Below is a small trained network, with its code and all its weights. Each question gives an input and a class and asks what happens when units are switched off, that is, made to give their printed mean instead of their output.

import numpy as np


def w(rows, s, z=0):
    codes = np.array(rows[::2]) - 128.0
    scale = np.full(codes.shape[1], s)
    scale[-1] = z or s
    return codes * scale


def f(y):
    return np.maximum(y, 0)


def log_softmax(a):
    a = a - a.max(-1, keepdims=True)
    return a - np.log(np.exp(a).sum(-1, keepdims=True))


def net(x, mask):
    res = np.array(x, float).reshape(1, 7) / 4 @ E
    y = f(res @ A[0][:, :-1].T + A[0][:, -1])
    res = res + np.where(mask, y, B[0][:, -1]) @ B[0][:, :-1]
    return log_softmax(res[-1] @ U[:, :-1].T + U[:, -1])


A, B = {}, {}
E = w([
[127,128,128],'x0',
[128,128,128],'x1',
[128,128,128],'x2',
[128,128,128],'x3',
[166,95,240],'x4',
[151,246,162],'x5',
[243,122,88],'x6',
],0.012)
A[0] = w([
[93,30,92,96],'n0',
[114,85,124,82],'n1',
[136,122,174,98],'n2',
[127,129,127,169],'n3',
[131,191,138,42],'n4',
[80,174,14,93],'n5',
[119,223,150,98],'n6',
[136,106,195,135],'n7',
[84,150,52,76],'n8',
[113,84,125,78],'n9',
[44,145,158,63],'n10',
[95,142,98,106],'n11',
[112,76,124,99],'n12',
[3,149,166,2],'n13',
[97,109,132,108],'n14',
[197,122,100,33],'n15',
[128,112,126,104],'n16',
[203,119,99,20],'n17',
[137,105,190,124],'n18',
[120,85,115,68],'n19',
[101,150,79,124],'n20',
[196,132,83,32],'n21',
[125,130,119,181],'n22',
[152,118,148,111],'n23',
[119,114,179,114],'n24',
[145,172,124,50],'n25',
[158,126,117,52],'n26',
[114,207,161,90],'n27',
[124,202,149,64],'n28',
[106,148,83,123],'n29',
[146,88,237,61],'n30',
[135,120,156,46],'n31',
[112,143,98,124],'n32',
[127,118,171,114],'n33',
[110,136,93,53],'n34',
[123,87,115,81],'n35',
[134,138,102,108],'n36',
[123,100,121,56],'n37',
[118,82,123,77],'n38',
[106,119,131,102],'n39',
],0.023,0.0072)
B[0] = w([
[72,211,61,221],'n0',
[106,157,101,159],'n1',
[136,134,168,160],'n2',
[129,132,132,143],'n3',
[105,171,88,173],'n4',
[142,146,246,253],'n5',
[78,197,78,214],'n6',
[123,129,197,186],'n7',
[136,132,208,206],'n8',
[102,157,101,159],'n9',
[171,48,73,194],'n10',
[143,123,165,167],'n11',
[102,165,94,170],'n12',
[183,1,52,219],'n13',
[126,113,90,153],'n14',
[143,48,88,183],'n15',
[126,139,119,138],'n16',
[166,56,82,186],'n17',
[133,135,190,181],'n18',
[102,152,106,159],'n19',
[136,131,180,186],'n20',
[154,54,73,190],'n21',
[131,132,140,151],'n22',
[139,118,153,151],'n23',
[149,124,169,167],'n24',
[105,155,87,158],'n25',
[141,100,111,146],'n26',
[91,191,85,199],'n27',
[90,175,86,188],'n28',
[137,134,174,180],'n29',
[143,138,229,211],'n30',
[135,125,148,140],'n31',
[124,124,161,164],'n32',
[132,124,166,160],'n33',
[124,128,165,154],'n34',
[121,167,102,160],'n35',
[142,122,146,153],'n36',
[121,150,119,143],'n37',
[124,171,97,161],'n38',
[134,117,107,143],'n39',
],0.061,0.02)
U = w([
[203,173,254,111],'0',
[151,216,143,26],'1',
[228,99,150,252],'2',
],0.0069,0.0024)

Each question gives the input, the list of numbers given to net, and the class t.
The units are the neurons (one row each of A and B). Each row of codes is followed by its name. A weight is (code - 128) times the scale printed after its matrix; where a second scale follows, it is the last column's (A, B and U).
mask holds one flag per neuron, in row order. A switched-off neuron (its flag False) gives its mean, the last column of its row in B, instead of its output. The means were averaged over made-up inputs and are rounded, as every weight is.
A unit's drop is (log p(t) with every unit on - log p(t) with that unit switched off) / (log p(t) with every unit on - log p(t) with every unit switched off).
The circuit of an input: a set's keep is (log p(t) with only the set's units on - log p(t) with every unit switched off) / (log p(t) with every unit on - log p(t) with every unit switched off). Starting from the 12 units with the biggest drops (on a tie, the unit counted first), units are removed one at a time, each time the one whose removal leaves the highest keep (on an exact tie, the one counted first), for as long as the keep stays at least 0.8.
units of the circuit, in order: the units of the circuit, biggest drop first
most important unit: the unit with the biggest drop
k most important neurons: the k neurons with the biggest drops, biggest first
drop of u: that unit's drop, to one decimal
input [-3,2,5,2,-2,-3,-1], class 1: most important unit	n30
input [4,-5,-3,4,5,6,2], class 1: 2 most important neurons	[n5; n6]
input [-5,-7,-7,7,2,-7,7], class 1: 3 most important neurons	[n0; n13; n10]
input [1,8,-4,-3,5,0,-7], class 2: 2 most important neurons	[n13; n10]
input [-6,-4,7,-7,-3,-5,-6], class 2: 2 most important neurons	[n13; n10]
input [3,7,7,-1,-5,6,6], class 1: 4 most important neurons	[n13; n6; n10; n28]
input [4,-8,8,7,-7,-8,6], class 1: 2 most important neurons	[n0; n30]
input [8,3,3,6,6,4,-7], class 2: 3 most important neurons	[n13; n10; n5]
input [7,3,-5,-2,-1,0,2], class 2: 2 most important neurons	[n5; n30]
input [1,1,-7,4,-3,-1,4], class 2: 2 most important neurons	[n30; n21]
input [3,-5,-1,0,4,-2,5], class 2: 2 most important neurons	[n5; n17]
input [4,8,6,0,3,-3,-5], class 2: drop of n13	0.3
input [7,1,3,5,-3,-4,-7], class 2: drop of n13	1.4
input [-4,-1,0,-7,6,-8,0], class 1: units of the circuit, in order	[n0]
